div: -66  -26  53  -43  -12  -24  12  -34  27  45  -38  -83  78  45
Fen: 25  2  -8  51  -26  18  -23  2  17  -16  18  36  -38  -13
Dofo: 27  -20  22  78  -84  1  -64  -27  84  4  2  8  -18  16
paru: -21  31  -37  -79  105  8  77  41  -109  -18  8  14  -1  -31
tivaf: 25  17  -32  -5  29  9  12  23  -34  -21  15  35  -29  -25
vesu: 106  3  -36  60  -61  -14  -80  6  59  -22  14  50  -55  -10
rigi: 3  -21  29  27  -59  -16  -42  -29  65  20  -15  -29  21  28
sadu: 30  -3  -7  -36  -6  -37  -21  -1  19  13  -20  -27  26  16
Kife: 78  16  -45  10  -3  -11  -32  23  2  -24  13  44  -41  -21
Vemeb: -69  -12  35  -42  19  -5  36  -16  -13  27  -21  -53  53  22
bobe: 89  4  -33  35  -43  -18  -61  7  42  -16  7  36  -39  -7
q: 1  -22  27  28  -60  -17  -43  -29  66  20  -17  -30  20  31 | rigi
q: 24  17  -30  -6  28  9  11  23  -34  -22  17  35  -29  -25 | tivaf
q: -69  -12  34  -42  19  -5  36  -16  -12  27  -21  -53  53  23 | Vemeb
q: 88  5  -33  35  -43  -17  -62  7  43  -17  6  35  -39  -8 | bobe
q: 27  -21  21  78  -84  1  -64  -27  85  4  2  8  -19  17 | Dofo

Bor: -38  -22  -55  0  -9  22  35  77  8  -25  -20  32  31  19  -11  0  -3  -11  -1  20  27
piz: -37  51  -16  8  -6  13  -4  5  37  -4  71  25  -8  6  2  -31  -7  -12  -3  17  37
Ner: -37  51  -16  8  -6  13  -4  5  37  -4  71  25  -8  6  2  4  -23  68  10  -12  -43
bepu: 27  -5  70  4  110  -25  -14  -11  -40  -35  -58  91  37  -63  64  69  29  -22  45  -19  10
Tufen: 27  -5  -6  4  110  -25  -14  -11  -40  -35  -58  91  37  -63  64  69  29  -22  45  -19  10
Dumu: -38  -22  -55  0  51  22  35  77  8  -25  -20  32  31  19  -11  0  -3  -11  -1  20  27
q: -36  51  -15  8  -6  13  -4  4  36  -5  70  25  -9  6  2  5  -22  67  11  -12  -42 | Ner
q: -37  51  -16  7  -5  13  -3  5  39  -4  71  25  -8  6  2  -32  -8  -11  -3  17  38 | piz
q: -37  -23  -56  0  51  22  34  76  7  -24  -19  32  32  20  -10  -1  -3  -11  0  21  28 | Dumu
q: -39  -24  -55  0  -9  22  35  76  8  -23  -19  32  32  19  -10  1  -5  -12  0  21  28 | Bor

bes: -3  -113  43  5  -17  -10  15  -27  -60  -70  45  54  -85  -14
kada: -11  7  -47  -1  18  25  -22  13  -27  -14  36  -49  18  27
Bisum: 23  67  -34  -16  4  5  69  97  74  9  47  31  37  52
fek: -5  18  -36  9  27  34  -32  4  -35  -3  46  -60  -25  32
dibe: -18  23  -33  -13  -25  -11  23  18  -15  -14  2  -55  12  -2
vuvo: -3  -113  43  5  -17  -10  15  -27  -60  -70  21  -59  9  29
q: -17  23  -32  -13  -25  -11  23  19  -14  -14  3  -56  12  -2 | dibe
q: 23  68  -33  -14  3  4  70  98  74  11  48  31  37  54 | Bisum
q: -4  17  -34  10  28  34  -31  5  -33  -4  46  -59  -25  32 | fek
q: -3  -112  43  5  -17  -10  15  -26  -60  -70  22  -59  9  30 | vuvo
q: -8  6  -47  -1  17  25  -22  14  -29  -13  36  -49  18  26 | kada

nemuz: -28  -38  -10  -20  -18  -12  6  -37
Pomim: -4  53  1  20  11  -8  4  44
Neki: -4  53  1  20  11  -5  4  64
lidi: -5  33  3  27  14  -4  -1  43
kasil: 31  -28  14  2  4  15  2  -37
Sug: -4  53  1  -13  11  -5  4  64
tus: 0  76  -4  8  11  1  3  87
q: -4  53  0  -14  10  -6  4  64 | Sug
q: -3  52  2  20  11  -8  4  44 | Pomim
q: -29  -38  -10  -21  -19  -12  5  -37 | nemuz
q: -5  33  4  27  14  -4  -1  43 | lidi

Ruvit: 17  -54  33  2  2  -104  -8
rit: 18  -65  35  7  3  -99  -8
zupek: 18  -65  35  -3  0  -84  -10
q: 19  -64  35  -1  0  -84  -10 | zupek
q: 18  -64  35  6  3  -99  -8 | rit

bog: -32  -5  1  60  -54  -82  -70  13  39
bele: -25  -28  7  34  7  34  -95  41  28
Vafe: 8  -11  2  -18  34  66  -8  12  -7
Rovug: -8  10  -3  21  -36  -66  1  -10  12
kesus: 1  12  -4  3  -19  -38  24  -15  -1
q: 0  12  -5  3  -20  -38  23  -15  0 | kesus
q: -8  11  -4  21  -36  -66  1  -10  13 | Rovug

vome: -76  33  -55  -27  17  82  -54  -104  88  58
tusu: 4  -50  -79  25  -17  -2  39  41  -19  78
pov: -86  -11  -72  -62  0  89  -57  -91  65  40
q: 4  -50  -78  25  -17  -2  38  41  -19  78 | tusu
q: -76  32  -56  -27  16  82  -54  -104  87  58 | vome

luma: 10  -4  -11  -21  -12  5  39  7  -18  9  -13  9  70  -10  23  -47  32  -47  -27  19  17  21  -32  -32  10  -44  -9  -11  -13  -21  17  -18  18  -6  33  11
lel: 10  -4  -11  -21  -12  5  39  7  -18  9  -13  9  70  -39  23  -47  32  -47  -27  19  17  21  -32  -32  10  -44  -9  -11  -13  -21  17  -18  18  -6  33  11
Gedom: 11  11  -48  -30  -25  -23  29  -19  -2  -6  -1  -35  84  4  2  -14  25  -29  -21  -7  -41  42  -18  -46  57  19  -43  -32  -20  0  -18  18  37  27  -3  27
q: 9  -2  -11  -19  -12  5  38  7  -20  8  -14  9  69  -38  24  -48  31  -46  -27  19  20  21  -31  -31  11  -43  -11  -8  -12  -18  17  -19  17  -7  34  10 | lel
q: 10  -4  -11  -21  -13  5  40  7  -18  9  -13  10  70  -10  23  -47  32  -47  -27  20  17  21  -32  -32  11  -43  -9  -11  -13  -20  17  -18  19  -6  34  11 | luma

duna: 53  45  21  26  -9  -6  -6  35  28  -55  -4  -86  -53  -17  11  -1  -58  26  6  47  -69  -9  -24  47  21  20  -16  79  -24  -74  5  -26  6  54  -51  -34  -107  27  42  -42  -64  -35  64  14  -22  -27  22
musu: -22  22  55  -12  -23  -46  -42  -1  43  3  -4  -12  8  -3  -20  -16  42  16  -33  34  -14  -32  -26  19  -1  61  31  44  0  -34  -51  -11  -17  0  6  -18  -38  15  2  -9  -55  -36  12  -23  24  15  -47
rig: 53  45  21  26  -9  -6  -6  35  28  -55  -4  -86  -53  -17  11  -1  -58  26  6  47  -69  -9  -24  47  21  20  -16  79  -24  -74  5  -26  6  54  -51  -34  -107  -13  42  -42  -64  -35  64  14  -22  -27  22
vunu: 53  45  21  26  -9  -6  -6  35  28  -55  -4  -86  -53  -17  11  -1  -58  26  6  47  -69  -9  -24  47  21  20  -16  50  -17  -40  -37  -52  -10  19  -10  -35  -49  0  15  -14  -44  -31  38  -11  12  -22  -28
q: 52  45  21  25  -9  -7  -6  35  28  -54  -4  -86  -52  -18  11  -1  -58  25  5  48  -68  -9  -22  48  21  22  -16  79  -24  -75  5  -27  6  55  -51  -34  -107  -15  42  -42  -63  -35  66  15  -24  -28  22 | rig
q: 55  46  21  27  -9  -6  -7  36  29  -55  -4  -84  -52  -16  11  -1  -59  24  6  48  -71  -9  -25  47  21  21  -16  80  -24  -75  3  -29  6  53  -53  -34  -108  25  42  -43  -63  -36  65  15  -22  -27  21 | duna
q: 53  45  21  27  -8  -6  -7  35  30  -55  -4  -87  -53  -17  11  0  -58  26  6  47  -69  -10  -25  47  21  20  -16  51  -18  -40  -37  -52  -10  20  -10  -36  -49  0  16  -14  -45  -30  37  -11  12  -21  -27 | vunu
q: -22  22  55  -12  -23  -46  -42  -1  43  3  -4  -12  8  -4  -20  -16  43  16  -32  35  -14  -32  -26  19  -1  61  32  45  -1  -34  -52  -12  -17  1  6  -19  -38  16  3  -9  -55  -36  13  -23  24  15  -47 | musu

lav: -65  -75  -59  5  -40  -39  -75  -10  -22  -68  -93  -70  -99  26  -11  -74  -48  -28  -22  -83  -55  -64  9  -45  -63  -48  -32  -12  -59  -15  -32  -41  2  -1  -54  -91  -63  -82  -85  -25  -59  -79  -91  -62  9  -33  -45
birel: -71  -47  -61  -29  -32  -95  -57  -55  7  -20  -84  -71  -56  -32  -80  -71  -67  -36  -49  -54  -52  -73  -51  -3  -79  -15  -68  12  -90  1  -16  -35  -21  -40  -46  -91  -64  -66  -30  -10  -60  -58  -59  -82  -16  -22  -20
lar: -68  -41  -75  -28  -20  -76  -49  -46  23  -48  -68  -80  -87  7  -56  -96  -83  -19  -16  -71  -74  -79  -23  1  -110  -15  -40  38  -94  38  -1  -32  9  -11  -49  -101  -61  -87  -47  -7  -53  -84  -53  -116  11  -19  0
q: -71  -47  -60  -30  -33  -95  -57  -55  7  -20  -84  -71  -56  -32  -80  -71  -67  -36  -49  -54  -52  -73  -51  -3  -79  -15  -68  12  -90  1  -16  -36  -22  -40  -46  -91  -63  -66  -29  -10  -60  -58  -59  -82  -16  -21  -21 | birel

ligol: 51  -53  -58  -31  1  79  88  -62  57  -53  -42  -50  -11  -39
mozu: 68  -59  83  -14  68  86  -12  -20  -56  15  45  -70  -6  -45
nef: -78  16  -93  -50  39  -84  -72  -70  -29  0  38  -89  -35  40
Sumig: 19  -5  -19  2  -77  -44  -1  62  81  -16  38  -80  26  20
nemov: -22  -25  54  -21  -4  32  49  11  -86  -47  53  -7  73  -84
Tolu: 71  -86  24  50  -51  -19  70  -65  83  -39  -90  42  32  58
Timo: -22  -25  54  20  -4  32  49  11  -86  -47  53  -7  73  -84
Vif: 15  -10  51  -94  -91  -82  -42  11  60  42  -5  -2  -48  94
q: 70  -84  26  50  -50  -20  68  -66  83  -39  -90  43  34  58 | Tolu
q: 15  -11  50  -94  -92  -84  -43  12  60  42  -7  -3  -49  94 | Vif
q: -22  -25  55  21  -4  32  49  11  -85  -48  52  -7  73  -85 | Timo
q: 19  -5  -18  1  -78  -45  -1  61  81  -16  38  -80  26  19 | Sumig

Bir: -41  -43  24  37  -31  -60
vuzuz: -8  0  6  0  3  -28
dozi: -55  -28  41  65  -49  -95
rin: -26  4  9  -19  -8  -35
Batuk: -7  -5  2  21  14  -62
Somaf: -70  22  60  57  -39  -87
Nafe: -27  -5  -13  7  12  25
bubam: -7  -5  2  21  14  -3
leb: -18  -7  20  -14  20  -38
sibu: -20  10  34  20  -16  -52
godi: -26  4  9  27  -8  -35
q: -28  -4  -14  6  11  25 | Nafe
q: -70  22  60  57  -39  -87 | Somaf
q: -9  -4  3  21  13  -61 | Batuk
q: -54  -28  41  66  -49  -96 | dozi
q: -28  4  10  -19  -10  -34 | rin
q: -25  4  10  26  -8  -35 | godi

Sol: -7  -39  -16  15  22  43  -4  27  -21  -1  8  -10  -16  37  -14  23  -31  6  -9  -11  -20  10  -22  6  -31  -9  26  10  8  17  6  -7  40  1  -35  26  -4  21  -29  11  34  28  -12  -11  16  -26  0  -18  -6  1  6  -34  -31
rorap: 31  -2  -51  -19  45  36  18  -36  -46  -27  -50  -35  -25  19  36  -9  38  43  3  -54  -15  -3  -6  -49  -37  32  20  -4  -16  9  -4  -58  7  32  31  41  -4  43  -71  39  13  -14  -53  8  29  -42  26  -57  -43  -13  -92  -51  11
sened: 9  -34  18  -15  -15  6  -26  -29  -4  9  23  37  9  7  -37  8  -18  5  -17  -24  1  29  -4  16  17  14  -24  -4  4  -5  -2  -10  9  7  23  -9  15  4  10  0  7  -19  4  -12  22  19  15  7  -4  7  1  7  36
q: 8  -33  18  -17  -14  6  -25  -29  -3  7  24  38  9  5  -37  9  -17  3  -17  -26  2  30  -4  16  16  14  -25  -3  4  -4  -2  -10  7  7  22  -8  16  4  9  -1  6  -18  5  -11  23  19  14  5  -4  7  1  8  37 | sened
q: -7  -39  -16  15  22  44  -3  28  -21  -1  9  -10  -16  36  -13  23  -32  6  -10  -11  -19  11  -23  5  -30  -8  26  10  9  16  6  -7  40  1  -34  25  -4  21  -30  10  34  28  -11  -11  15  -25  0  -18  -5  0  6  -34  -32 | Sol
q: 30  -2  -51  -19  46  35  18  -36  -46  -27  -50  -34  -25  20  36  -10  38  43  3  -53  -15  -2  -6  -48  -37  31  21  -5  -17  10  -4  -58  7  32  30  40  -4  43  -71  39  13  -14  -53  8  29  -42  27  -57  -42  -12  -92  -51  11 | rorap

sur: 12  -67  -30  20  14  40  -13  -9  -34  24  20  -27  3  24  4  -29
vuti: 12  -67  -30  20  -6  40  -13  -9  -34  24  20  -27  3  24  36  -30
Bola: 23  21  5  41  -13  -19  -15  -85  -51  18  20  -21  -30  -8  -4  -10
sir: 12  -67  -30  20  14  40  -13  -9  -34  24  20  -27  3  24  36  -30
q: 10  -67  -31  21  14  39  -12  -8  -34  25  19  -26  4  24  6  -27 | sur
q: 13  -66  -30  20  -6  40  -13  -8  -34  24  19  -27  1  24  36  -31 | vuti

lugan: -26  -31  64  8  -25  -21  9  46  -44  -36  -46
Mip: -13  -42  49  44  -17  49  2  10  -24  -71  -16
keb: -4  -28  97  42  12  28  -8  21  -41  -43  1
Raf: 1  -31  77  -6  38  -21  3  -2  -26  -83  -72
munir: -11  -36  93  16  46  -6  14  29  -25  -82  -73
mugo: -26  -31  64  8  -25  -21  9  3  -44  -36  -46
Moz: -19  -15  78  7  -45  8  -12  -12  -32  -25  -26
Tuvob: -4  -28  97  42  12  28  -8  21  -40  -66  -61
q: -21  -17  78  8  -43  10  -12  -9  -31  -24  -25 | Moz
q: -27  -31  64  8  -24  -22  8  2  -45  -36  -47 | mugo
q: -15  -40  48  44  -17  49  2  9  -24  -71  -16 | Mip
q: -26  -32  63  8  -25  -20  10  47  -45  -36  -48 | lugan

bizug: -77  82  -25  -12  36
sut: -12  39  67  -67  -44
benu: 40  1  80  -62  -50
fiza: -5  36  91  -67  -33
Pido: -1  7  -5  9  -1
datop: 40  5  80  -62  -50
bef: 9  -10  -41  -34  -16
fivo: -85  64  -48  82  94
Vevag: -14  20  -95  9  11
voba: -63  43  -75  89  55
runop: -9  40  67  -54  -30
q: 9  -9  -41  -34  -14 | bef
q: -63  43  -75  90  56 | voba
q: -85  62  -46  84  93 | fivo
q: -14  20  -94  10  10 | Vevag

vub: 72  -75  27  -22  -42  -8  3
Med: 24  -21  5  -4  -11  8  7
Zagu: -38  33  -11  24  33  22  -3
Dip: -77  63  -51  61  68  46  -20
Vef: 72  -75  27  -22  -42  -35  24
leti: 96  -88  17  -48  -69  -24  10
vud: -99  90  -29  51  73  33  -28
Pedag: -69  75  -19  14  38  1  -2
q: 73  -74  27  -21  -42  -35  24 | Vef
q: 23  -22  5  -4  -12  7  5 | Med
q: 72  -76  27  -22  -43  -8  4 | vub
q: -99  91  -29  51  73  32  -29 | vud
q: -76  64  -51  60  69  45  -20 | Dip

Mulo: 15  10  3  -10  7
bol: 27  89  35  -21  -4
zif: 21  -3  -14  0  4
Resod: 15  0  4  13  4
muniz: 25  6  2  8  9
kita: 15  41  31  5  2
vinib: -24  45  24  6  31
tasaf: 12  -5  3  -12  -9
gevon: 37  83  61  -13  -21
fabi: 33  2  -73  -41  13
zeri: 39  80  52  -30  -38
fibaz: 18  -1  -13  -1  4
q: 26  8  1  6  10 | muniz
q: 21  -3  -14  1  3 | zif
q: 32  1  -72  -39  12 | fabi
q: 12  -4  4  -12  -9 | tasaf
q: -24  45  24  7  31 | vinib

dig: 10  11  59  6  -85  -29
tovu: 110  -77  -87  -95  51  91
pul: -55  71  108  56  -30  -86
q: -55  72  108  56  -31  -86 | pul
q: 10  12  59  6  -85  -29 | dig

Fofe: 91  1  79  -1  -95
Gufik: -21  -31  -27  -42  -56
nof: 25  16  37  -38  -59
lubi: -15  -26  -20  -41  -66
Zud: -23  -25  -37  -50  -40
kab: -22  38  14  -64  -51
q: -24  -25  -38  -51  -41 | Zud
q: 91  1  79  -2  -96 | Fofe
q: 23  17  38  -38  -60 | nof
q: -22  38  14  -64  -51 | kab

Sebon: -1  59  31  -13
pap: -104  -4  52  -41
zozez: 4  -4  31  -13
fuf: 67  17  -48  23
Kibed: 4  59  31  -13
q: 4  -7  30  -13 | zozez
q: 0  59  31  -14 | Sebon

zogo: -49  10  4  14  14  0  16  -9  22  46  -22  -28  25  6  32  -3  52  8  40  13
pini: -41  47  -31  2  -9  7  37  -14  2  56  13  -51  10  28  63  -19  25  -15  90  21
mumo: -92  -36  41  27  83  -33  39  -6  90  77  -72  -44  53  41  38  27  80  5  60  -12
Keba: -100  -14  29  27  58  -18  35  -13  73  87  -62  -51  55  26  52  11  94  13  71  33
pabem: 38  1  5  20  97  -28  62  38  -6  -35  -8  37  -14  77  -21  60  -23  -79  -10  -4
lotap: -92  -36  41  27  83  -33  39  -6  90  77  -72  -44  53  41  38  27  80  5  60  38
q: -49  10  4  14  14  -1  15  -9  22  46  -22  -28  25  6  32  -3  53  8  39  13 | zogo
q: -92  -37  41  27  82  -34  39  -6  90  77  -72  -44  54  41  39  26  80  5  59  -13 | mumo

kida: 34  14  -55  45  1
Bese: -75  -23  -42  -1  -12
kozo: 28  11  -56  43  2
res: -106  -24  -14  -16  -20
fulef: -115  -20  -6  -32  -28
mub: -17  -9  -62  19  -1
sep: -97  -24  -22  -10  -17
Dar: 58  26  -48  53  -3
gemut: -3  -3  -61  27  2
q: 33  14  -54  46  0 | kida
q: 29  10  -57  42  3 | kozo
q: -4  -1  -62  26  4 | gemut
q: -95  -24  -23  -10  -19 | sep
q: -17  -9  -61  19  -2 | mub

bom: -27  -58  21  -33  -6  31
bodep: 21  -89  22  17  66  -38
tutuv: 58  -35  29  8  108  -58
q: 21  -88  22  17  66  -39 | bodep
q: 57  -35  27  9  108  -59 | tutuv
q: -27  -57  21  -35  -5  30 | bom

